Here is a tiny trained network, its code and every weight. The questions are about switching its units off for an input and a class, where a switched-off unit gives its printed mean instead of its output.

import numpy as np


def w(rows, s, z=0):
    codes = np.array(rows[::2]) - 128.0
    scale = np.full(codes.shape[1], s)
    scale[-1] = z or s
    return codes * scale


def norm(h):
    return h / np.sqrt((h * h).mean(-1, keepdims=True) + 1e-5)


def f(y):
    return y / 2 * (1 + np.tanh(0.7978845608 * (y + 0.044715 * y**3)))


def log_softmax(a):
    a = a - a.max(-1, keepdims=True)
    return a - np.log(np.exp(a).sum(-1, keepdims=True))


def net(x, mask):
    res = np.array(x, float).reshape(1, 4) / 4 @ E
    u = 0
    for l in range(2):
        y = f(norm(res) @ A[l][:, :-1].T + A[l][:, -1])
        res = res + np.where(mask[u : u + 9], y, B[l][:, -1]) @ B[l][:, :-1]
        u += 9
    return log_softmax(norm(res)[-1] @ U[:, :-1].T + U[:, -1])


A, B = {}, {}
E = w([
[137,136,146,3],'x0',
[88,126,212,158],'x1',
[38,142,98,70],'x2',
[106,46,131,99],'x3',
],0.0061)
A[0] = w([
[66,161,102,175,30],'0.n1',
[193,106,147,86,76],'0.n2',
[255,150,133,115,85],'0.n3',
[198,209,85,47,100],'0.n4',
[207,132,154,134,153],'0.n5',
[69,43,75,136,74],'0.n6',
[13,87,79,47,8],'0.n7',
[44,122,197,172,82],'0.n8',
[214,109,122,165,67],'0.n9',
],0.0094,0.0016)
B[0] = w([
[225,25,223,87,162],'0.n1',
[131,97,226,41,159],'0.n2',
[3,136,194,147,210],'0.n3',
[92,190,140,143,234],'0.n4',
[19,121,113,159,178],'0.n5',
[80,164,150,90,196],'0.n6',
[130,53,68,236,252],'0.n7',
[91,217,151,147,205],'0.n8',
[187,29,247,195,186],'0.n9',
],0.0052,0.0041)
A[1] = w([
[204,122,161,32,98],'1.n1',
[64,69,97,216,150],'1.n2',
[163,183,137,91,57],'1.n3',
[179,101,209,163,125],'1.n4',
[155,111,23,161,134],'1.n5',
[144,244,136,132,51],'1.n6',
[160,118,2,40,254],'1.n7',
[171,142,81,137,141],'1.n8',
[198,159,117,91,99],'1.n9',
],0.0079,0.0029)
B[1] = w([
[162,59,203,254,122],'1.n1',
[151,234,155,103,254],'1.n2',
[111,127,224,179,112],'1.n3',
[118,100,87,106,192],'1.n4',
[66,84,136,130,168],'1.n5',
[111,100,130,192,151],'1.n6',
[58,123,74,145,208],'1.n7',
[88,44,40,128,125],'1.n8',
[27,97,227,125,105],'1.n9',
],0.0073,0.0047)
U = w([
[70,249,191,106,176],'0',
[222,92,129,161,120],'1',
[201,114,80,5,3],'2',
[169,29,166,34,119],'3',
[35,90,3,54,170],'4',
],0.011,0.0059)

Each question gives the input, the list of numbers given to net, and the class t.
The units are the neurons (one row each of A and B). Each row of codes is followed by its name. A weight is (code - 128) times the scale printed after its matrix; where a second scale follows, it is the last column's (A, B and U).
mask holds one flag per neuron, layer by layer. A switched-off neuron (its flag False) gives its mean, the last column of its row in B, instead of its output. The means were averaged over made-up inputs and are rounded, as every weight is.
A unit's drop is (log p(t) with every unit on - log p(t) with that unit switched off) / (log p(t) with every unit on - log p(t) with every unit switched off).
The circuit of an input: a set's keep is (log p(t) with only the set's units on - log p(t) with every unit switched off) / (log p(t) with every unit on - log p(t) with every unit switched off). Starting from the 12 units with the biggest drops (on a tie, the unit counted first), units are removed one at a time, each time the one whose removal leaves the highest keep (on an exact tie, the one counted first), for as long as the keep stays at least 0.8.
units of the circuit, in order: the units of the circuit, biggest drop first
most important unit: the unit with the biggest drop
k most important neurons: the k neurons with the biggest drops, biggest first
top k neurons in layer l: the k neurons of layer l with the biggest drops, biggest first
drop when u is switched off: that unit's drop, to one decimal
input [-6,-3,0,0], class 1: units of the circuit, in order => 1.n7; 0.n1
input [-7,-1,2,-3], class 1: most important unit => 0.n1
input [-6,2,1,-6], class 1: units of the circuit, in order => 0.n1; 0.n3; 0.n4
input [-7,5,8,8], class 0: units of the circuit, in order => 1.n2; 0.n8
input [5,-6,-7,-1], class 0: 2 most important neurons => 0.n3; 0.n4
input [-5,1,7,8], class 0: top 2 neurons in layer 1 => 1.n2; 1.n4
input [-8,-3,2,-6], class 1: 3 most important neurons => 0.n1; 1.n7; 0.n3
input [-4,-2,4,-7], class 4: top 4 neurons in layer 0 => 0.n3; 0.n9; 0.n2; 0.n8
input [-8,-4,2,5], class 0: 4 most important neurons => 1.n2; 0.n6; 0.n7; 1.n4
input [-7,-2,5,6], class 0: 2 most important neurons => 1.n2; 0.n6
input [2,0,6,-7], class 4: units of the circuit, in order => 0.n3; 1.n2
input [-3,-1,0,3], class 0: 2 most important neurons => 0.n6; 0.n2
input [5,-8,-6,1], class 0: 2 most important neurons => 0.n4; 0.n3
input [-7,2,-1,7], class 0: units of the circuit, in order => 1.n2
input [5,-4,-4,0], class 0: drop when 0.n2 is switched off => -0.1
input [6,-7,-1,-3], class 0: drop when 0.n4 is switched off => 0.4
